Below is a small trained network, with its code and all its weights. Each question gives an input and a class and asks what happens when units are switched off, that is, made to give their printed mean instead of their output.

import numpy as np


def w(rows, s, z=0):
    codes = np.array(rows[::2]) - 128.0
    scale = np.full(codes.shape[1], s)
    scale[-1] = z or s
    return codes * scale


def f(y):
    return np.maximum(y, 0)


def log_softmax(a):
    a = a - a.max(-1, keepdims=True)
    return a - np.log(np.exp(a).sum(-1, keepdims=True))


def net(x, mask):
    res = np.array(x, float).reshape(1, 3) / 4 @ E
    y = f(res @ A[0][:, :-1].T + A[0][:, -1])
    res = res + np.where(mask, y, B[0][:, -1]) @ B[0][:, :-1]
    return log_softmax(res[-1] @ U[:, :-1].T + U[:, -1])


A, B = {}, {}
E = w([
[40,133,134,152,73,11,181],'x0',
[221,233,196,59,2,129,158],'x1',
[118,177,133,134,156,120,117],'x2',
],0.0099)
A[0] = w([
[166,159,183,91,72,159,126,161],'n1',
[96,80,83,185,171,128,106,254],'n2',
[111,150,178,117,87,87,199,118],'n3',
[154,127,129,75,164,247,74,248],'n4',
[120,103,95,114,173,162,72,177],'n5',
[172,163,210,67,69,139,147,168],'n6',
[54,103,69,170,140,81,147,160],'n7',
[80,127,118,145,90,12,193,172],'n8',
[140,121,127,135,158,184,73,172],'n9',
],0.011,0.0056)
B[0] = w([
[128,187,85,52,119,165,129,227],'n1',
[99,72,229,198,197,163,57,250],'n2',
[160,182,189,120,73,52,157,197],'n3',
[209,108,25,146,144,254,74,255],'n4',
[196,115,96,216,65,161,104,204],'n5',
[147,218,79,56,139,138,139,252],'n6',
[60,59,153,129,202,87,119,220],'n7',
[84,136,185,119,147,4,153,232],'n8',
[222,107,113,144,64,202,95,196],'n9',
],0.0076,0.013)
U = w([
[174,96,124,254,147,173,62,251],'0',
[159,166,64,45,139,192,119,108],'1',
[74,84,199,147,231,80,132,139],'2',
[146,178,165,104,56,56,231,33],'3',
],0.0083,0.0016)

Each question gives the input, the list of numbers given to net, and the class t.
The units are the neurons (one row each of A and B). Each row of codes is followed by its name. A weight is (code - 128) times the scale printed after its matrix; where a second scale follows, it is the last column's (A, B and U).
mask holds one flag per neuron, in row order. A switched-off neuron (its flag False) gives its mean, the last column of its row in B, instead of its output. The means were averaged over made-up inputs and are rounded, as every weight is.
A unit's drop is (log p(t) with every unit on - log p(t) with that unit switched off) / (log p(t) with every unit on - log p(t) with every unit switched off).
The circuit of an input: a set's keep is (log p(t) with only the set's units on - log p(t) with every unit switched off) / (log p(t) with every unit on - log p(t) with every unit switched off). Starting from all 9 units, units are removed one at a time, each time the one whose removal leaves the highest keep (on an exact tie, the one counted first), for as long as the keep stays at least 0.8.
circuit, biggest first: the units of the circuit, biggest drop first
top k neurons: the k neurons with the biggest drops, biggest first
drop of u: that unit's drop, to one decimal
input [7,0,-1], class 2: circuit, biggest first => (n7)
input [2,5,-2], class 3: top 2 neurons => (n4; n3)
input [1,-5,1], class 2: top 2 neurons => (n4; n7)
input [2,1,-8], class 3: top 3 neurons => (n2; n4; n7)
input [1,-8,-4], class 2: top 2 neurons => (n7; n4)
input [5,2,6], class 3: drop of n2 => 0.2
input [1,4,-2], class 3: drop of n4 => 0.9
input [1,-5,-2], class 2: drop of n7 => 0.4
input [2,3,4], class 3: drop of n1 => 0.0
input [1,5,-7], class 3: top 2 neurons => (n4; n3)
